Below is a small trained network, with its code and all its weights. Each question gives an input and a target symbol and asks what happens when units are switched off, that is, made to give their printed mean instead of their output.

import numpy as np


def w(rows, s, z=0):
    codes = np.array(rows[::2]) - 128.0
    scale = np.full(codes.shape[1], s)
    scale[-1] = z or s
    return codes * scale


def norm(h):
    return h / np.sqrt((h * h).mean(-1, keepdims=True) + 1e-5)


def f(y):
    return y / 2 * (1 + np.tanh(0.7978845608 * (y + 0.044715 * y**3)))


def softmax(a):
    e = np.exp(a - a.max(-1, keepdims=True))
    return e / e.sum(-1, keepdims=True)


def log_softmax(a):
    a = a - a.max(-1, keepdims=True)
    return a - np.log(np.exp(a).sum(-1, keepdims=True))


def net(x, mask):
    ids = ['ΛΞΠαβδζηθμτφω'.index(c) for c in x.split()]
    T = len(ids)
    res = E[ids] + P[:T]
    r = norm(res)
    for j in range(3):
        rows = slice(3 * j, 3 * j + 3)
        q, k, v = (r @ M[0][rows].T for M in (Q, K, V))
        z = softmax(np.where(np.tri(T) > 0, q @ k.T / 3**0.5, -1e9)) @ v
        o = O[0][rows]
        res = res + np.where(mask[j], z, o[:, -1]) @ o[:, :-1]
    y = f(norm(res) @ A[0][:, :-1].T + A[0][:, -1])
    res = res + np.where(mask[3:7], y, B[0][:, -1]) @ B[0][:, :-1]
    return log_softmax(norm(res)[-1] @ U[:, :-1].T + U[:, -1])


Q, K, V, O, A, B = {}, {}, {}, {}, {}, {}
E = w([
[88,148,101,12,146],'Λ',
[120,154,240,98,212],'Ξ',
[131,197,114,82,186],'Π',
[127,159,168,48,101],'α',
[86,117,156,83,225],'β',
[83,152,70,69,147],'δ',
[72,114,88,72,77],'ζ',
[84,129,156,146,69],'η',
[59,84,223,85,122],'θ',
[112,155,76,55,147],'μ',
[8,86,123,180,160],'τ',
[98,159,77,148,183],'φ',
[88,135,67,102,111],'ω',
],0.018)
P = w([
[127,181,72,78,72],'0',
[86,224,149,119,95],'1',
[161,96,63,61,113],'2',
[97,187,154,82,120],'3',
[193,11,68,75,148],'4',
[10,229,217,55,98],'5',
],0.012)
Q[0] = w([
[142,173,173,199,114],'head 1',
[251,100,118,155,101],'head 1',
[143,130,117,134,123],'head 1',
[111,119,103,81,124],'head 2',
[214,109,103,161,134],'head 2',
[126,84,109,95,106],'head 2',
[208,108,134,170,94],'head 3',
[60,153,134,85,138],'head 3',
[123,69,84,47,128],'head 3',
],0.029)
K[0] = w([
[162,199,61,105,56],'head 1',
[8,254,162,93,120],'head 1',
[102,129,116,92,119],'head 1',
[99,77,94,143,153],'head 2',
[50,214,158,114,111],'head 2',
[61,64,154,127,199],'head 2',
[43,203,133,101,126],'head 3',
[193,21,104,130,160],'head 3',
[85,58,213,157,197],'head 3',
],0.023)
V[0] = w([
[141,152,57,186,98],'head 1',
[196,195,101,71,135],'head 1',
[57,94,88,102,149],'head 1',
[170,96,136,129,81],'head 2',
[174,145,138,130,169],'head 2',
[181,127,117,164,83],'head 2',
[106,127,61,190,228],'head 3',
[132,92,50,161,64],'head 3',
[1,118,126,134,132],'head 3',
],0.032)
O[0] = w([
[73,196,129,195,85,68],'head 1',
[186,214,128,161,209,184],'head 1',
[108,120,83,52,108,254],'head 1',
[175,152,156,101,109,68],'head 2',
[189,109,89,155,154,85],'head 2',
[174,174,140,158,94,27],'head 2',
[3,124,82,213,171,132],'head 3',
[139,169,24,159,70,99],'head 3',
[53,18,78,77,112,224],'head 3',
],0.021,0.02)
A[0] = w([
[85,54,127,153,176,208],'neuron 1',
[189,32,213,105,71,255],'neuron 2',
[131,132,163,151,125,190],'neuron 3',
[127,117,251,213,201,214],'neuron 4',
],0.034,0.0028)
B[0] = w([
[168,148,145,188,163,239],'neuron 1',
[143,136,59,253,120,228],'neuron 2',
[123,115,131,89,100,135],'neuron 3',
[56,128,211,84,17,255],'neuron 4',
],0.034,0.016)
U = w([
[167,107,145,6,196,2],'Λ',
[162,72,216,174,137,184],'Ξ',
[76,187,202,105,119,199],'Π',
[241,155,156,140,135,182],'α',
[127,97,146,122,253,126],'β',
[96,164,93,123,177,105],'δ',
[160,129,107,18,63,37],'ζ',
[149,151,109,206,40,136],'η',
[198,46,109,140,112,174],'θ',
[151,206,99,148,203,180],'μ',
[34,58,104,109,111,43],'τ',
[94,170,106,238,152,159],'φ',
[116,173,94,151,113,156],'ω',
],0.011,0.0027)

Each question gives the input, a string of symbols that net reads in full, and the target symbol t.
The units are the heads (3 rows each of Q, K, V and O) and the neurons (one row each of A and B). Each row of codes is followed by its name. A weight is (code - 128) times the scale printed after its matrix; where a second scale follows, it is the last column's (O, A, B and U).
mask holds one flag per unit, heads first, then neurons. A switched-off unit (its flag False) gives its mean, the last column of its rows in O or B, instead of its output. The means were averaged over made-up inputs and are rounded, as every weight is.
A unit's drop is (log p(t) with every unit on - log p(t) with that unit switched off) / (log p(t) with every unit on - log p(t) with every unit switched off).
The circuit of an input: a set's keep is (log p(t) with only the set's units on - log p(t) with every unit switched off) / (log p(t) with every unit on - log p(t) with every unit switched off). Starting from all 7 units, units are removed one at a time, each time the one whose removal leaves the highest keep (on an exact tie, the one counted first), for as long as the keep stays at least 0.8.
units of the circuit, in order: the units of the circuit, biggest drop first
most important unit: the unit with the biggest drop
top k neurons: the k neurons with the biggest drops, biggest first
which heads matter: for each layer, one digit per head in row order, 1 if its drop is at least 0.15 and else 0, layers parted by /
input α Π Ξ ζ α, target Ξ: units of the circuit, in order : (head 3; neuron 2)
input τ τ ζ ζ β Π, target β: units of the circuit, in order : (head 3; head 1; neuron 4)
input θ ζ Π θ Π, target θ: units of the circuit, in order : (neuron 2; head 3)
input δ ζ β α μ Ξ, target μ: which heads matter : 001
input Π ω μ η, target μ: which heads matter : 100
input τ Π Π Λ ζ δ, target ζ: units of the circuit, in order : (head 3; neuron 2)
input ω τ Ξ ω μ ζ, target μ: units of the circuit, in order : (neuron 4; head 3)
input Π β Π τ, target Π: units of the circuit, in order : (head 3; neuron 4)
input α β Π, target β: top 2 neurons : (neuron 1; neuron 4)
input φ Π η α, target η: units of the circuit, in order : (neuron 2; head 3)
input Π Π α β Ξ Λ, target Ξ: units of the circuit, in order : (head 3; head 1; neuron 2)
input Π ζ β θ ω, target θ: most important unit : neuron 2
input ζ α θ τ Ξ, target Ξ: which heads matter : 101
input Π Ξ η, target Ξ: most important unit : head 3
input Π τ Ξ τ θ Π, target θ: units of the circuit, in order : (neuron 2; head 1; head 3)
input α β δ Λ α, target β: which heads matter : 000
input ζ Π Π τ β Λ, target β: units of the circuit, in order : (head 3; neuron 4; head 1)
input Π α Π η Π ζ, target Π: top 2 neurons : (neuron 4; neuron 2)
input δ Ξ Ξ δ, target Ξ: top 2 neurons : (neuron 4; neuron 2)
input Π μ τ φ Λ Π, target Λ: most important unit : neuron 2
input Ξ Π φ α Π, target Ξ: top 2 neurons : (neuron 4; neuron 2)
input Ξ Λ θ, target θ: top 2 neurons : (neuron 2; neuron 4)
input Π β Π Λ η, target β: top 2 neurons : (neuron 1; neuron 4)
input α Π ω Π Ξ τ, target Ξ: top 2 neurons : (neuron 4; neuron 2)
input ζ η Λ, target Λ: top 3 neurons : (neuron 2; neuron 4; neuron 1)
input Π α α α ζ, target ζ: top 2 neurons : (neuron 2; neuron 1)
